Here is a tiny trained network, its code and every weight. The questions are about switching its units off for an input and a class, where a switched-off unit gives its printed mean instead of its output.

import numpy as np


def w(rows, s, z=0):
    codes = np.array(rows[::2]) - 128.0
    scale = np.full(codes.shape[1], s)
    scale[-1] = z or s
    return codes * scale


def f(y):
    return y / 2 * (1 + np.tanh(0.7978845608 * (y + 0.044715 * y**3)))


def log_softmax(a):
    a = a - a.max(-1, keepdims=True)
    return a - np.log(np.exp(a).sum(-1, keepdims=True))


def net(x, mask):
    res = np.array(x, float).reshape(1, 5) / 4 @ E
    y = f(res @ A[0][:, :-1].T + A[0][:, -1])
    res = res + np.where(mask, y, B[0][:, -1]) @ B[0][:, :-1]
    return log_softmax(res[-1] @ U[:, :-1].T + U[:, -1])


A, B = {}, {}
E = w([
[121,135,132,148,249,131,223,189,120],'x0',
[230,120,125,71,113,19,115,221,127],'x1',
[65,117,130,95,31,155,212,213,98],'x2',
[144,120,136,108,104,66,234,24,117],'x3',
[3,129,137,173,139,12,88,140,159],'x4',
],0.0037)
A[0] = w([
[131,121,127,118,52,127,76,93,130,8],'neuron 1',
[131,127,127,124,128,124,127,132,129,121],'neuron 2',
[132,122,123,124,37,130,65,86,132,25],'neuron 3',
[115,129,128,133,146,176,54,197,128,52],'neuron 4',
[171,130,129,137,202,108,74,75,141,44],'neuron 5',
[67,133,127,139,140,188,132,83,135,103],'neuron 6',
[63,126,130,136,139,63,103,130,125,99],'neuron 7',
[220,121,134,117,123,206,143,123,127,143],'neuron 8',
[186,135,128,115,111,58,124,179,134,93],'neuron 9',
[179,128,128,113,117,69,123,172,132,91],'neuron 10',
[112,121,125,138,245,133,208,175,128,84],'neuron 11',
[180,129,127,112,116,66,123,174,131,91],'neuron 12',
[69,124,131,137,138,69,107,132,133,89],'neuron 13',
[69,127,132,137,137,68,106,132,132,91],'neuron 14',
[116,132,127,134,145,175,55,197,129,51],'neuron 15',
[142,130,131,120,102,64,213,40,121,49],'neuron 16',
[81,130,128,112,44,152,193,202,131,69],'neuron 17',
[67,131,127,140,141,188,132,83,133,103],'neuron 18',
[169,134,126,138,199,109,76,76,142,34],'neuron 19',
[75,135,131,142,136,180,133,88,132,93],'neuron 20',
[128,130,129,130,127,128,127,129,127,114],'neuron 21',
[129,128,129,127,128,128,128,128,128,135],'neuron 22',
[196,127,127,116,122,189,139,119,111,137],'neuron 23',
[72,124,132,137,137,71,108,132,137,88],'neuron 24',
],0.013,0.0011)
B[0] = w([
[153,182,150,123,119,98,64,128,132,179],'neuron 1',
[127,127,130,130,131,131,127,125,127,128],'neuron 2',
[165,201,151,125,117,84,40,131,132,201],'neuron 3',
[132,104,125,124,162,37,192,116,172,187],'neuron 4',
[69,90,132,130,46,110,133,143,60,228],'neuron 5',
[151,82,130,130,196,169,109,131,97,196],'neuron 6',
[132,164,113,124,103,200,169,128,160,188],'neuron 7',
[116,185,104,128,98,226,183,125,183,253],'neuron 8',
[142,85,131,135,204,180,103,120,97,206],'neuron 9',
[139,91,132,138,189,171,108,120,103,191],'neuron 10',
[178,216,156,117,92,74,3,116,144,230],'neuron 11',
[139,90,132,138,194,173,107,120,101,195],'neuron 12',
[132,161,111,122,105,189,163,127,154,179],'neuron 13',
[132,160,112,122,105,191,163,128,156,180],'neuron 14',
[132,104,125,124,162,39,190,118,172,186],'neuron 15',
[126,93,121,128,184,12,201,141,198,248],'neuron 16',
[52,83,129,139,21,109,126,130,42,227],'neuron 17',
[151,83,131,130,198,170,109,132,96,196],'neuron 18',
[71,92,132,130,52,114,132,144,64,222],'neuron 19',
[146,89,129,131,186,163,112,130,103,183],'neuron 20',
[128,127,128,128,128,127,128,127,128,126],'neuron 21',
[128,128,128,128,128,129,129,127,128,129],'neuron 22',
[119,171,106,125,105,195,164,134,167,217],'neuron 23',
[131,159,112,122,107,187,162,128,154,175],'neuron 24',
],0.024,0.0044)
U = w([
[127,197,66,115,96,237,198,125,192,254],'0',
[170,44,143,155,244,184,83,115,63,210],'1',
[23,80,139,142,21,87,126,161,27,41],'2',
[202,231,187,103,109,61,9,112,151,26],'3',
[135,87,114,120,188,3,224,120,210,95],'4',
],0.0068,0.00047)

Each question gives the input, the list of numbers given to net, and the class t.
The units are the neurons (one row each of A and B). Each row of codes is followed by its name. A weight is (code - 128) times the scale printed after its matrix; where a second scale follows, it is the last column's (A, B and U).
mask holds one flag per neuron, in row order. A switched-off neuron (its flag False) gives its mean, the last column of its row in B, instead of its output. The means were averaged over made-up inputs and are rounded, as every weight is.
A unit's drop is (log p(t) with every unit on - log p(t) with that unit switched off) / (log p(t) with every unit on - log p(t) with every unit switched off).
The circuit of an input: a set's keep is (log p(t) with only the set's units on - log p(t) with every unit switched off) / (log p(t) with every unit on - log p(t) with every unit switched off). Starting from the 12 units with the biggest drops (on a tie, the unit counted first), units are removed one at a time, each time the one whose removal leaves the highest keep (on an exact tie, the one counted first), for as long as the keep stays at least 0.8.
circuit, biggest first: the units of the circuit, biggest drop first
most important unit: the unit with the biggest drop
top k neurons: the k neurons with the biggest drops, biggest first
drop when u is switched off: that unit's drop, to one decimal
input [-7,8,7,6,5], class 1: most important unit => neuron 9
input [-2,-5,6,4,6], class 0: top 3 neurons => (neuron 7; neuron 5; neuron 19)
input [-6,1,4,2,-5], class 3: top 2 neurons => (neuron 3; neuron 1)
input [-6,-3,-3,-7,0], class 4: top 3 neurons => (neuron 4; neuron 15; neuron 11)
input [5,-5,-6,-5,3], class 2: top 4 neurons => (neuron 5; neuron 19; neuron 16; neuron 9)
input [3,4,-3,-7,7], class 0: top 2 neurons => (neuron 7; neuron 16)
input [8,-8,4,3,7], class 1: top 4 neurons => (neuron 18; neuron 6; neuron 20; neuron 8)
input [3,5,-4,-7,-3], class 4: top 2 neurons => (neuron 4; neuron 15)
input [-5,-1,4,8,-7], class 4: top 2 neurons => (neuron 16; neuron 7)
input [-3,8,6,0,-6], class 1: top 2 neurons => (neuron 9; neuron 12)
input [3,-5,-1,-6,1], class 4: top 2 neurons => (neuron 4; neuron 15)
input [-8,-6,-8,2,-3], class 2: drop when neuron 19 is switched off => 2.1
input [7,5,-3,-5,5], class 3: drop when neuron 8 is switched off => 0.2
input [-5,6,4,-8,-4], class 4: circuit, biggest first => (neuron 4)
input [8,4,-5,-6,6], class 3: drop when neuron 11 is switched off => 4.0
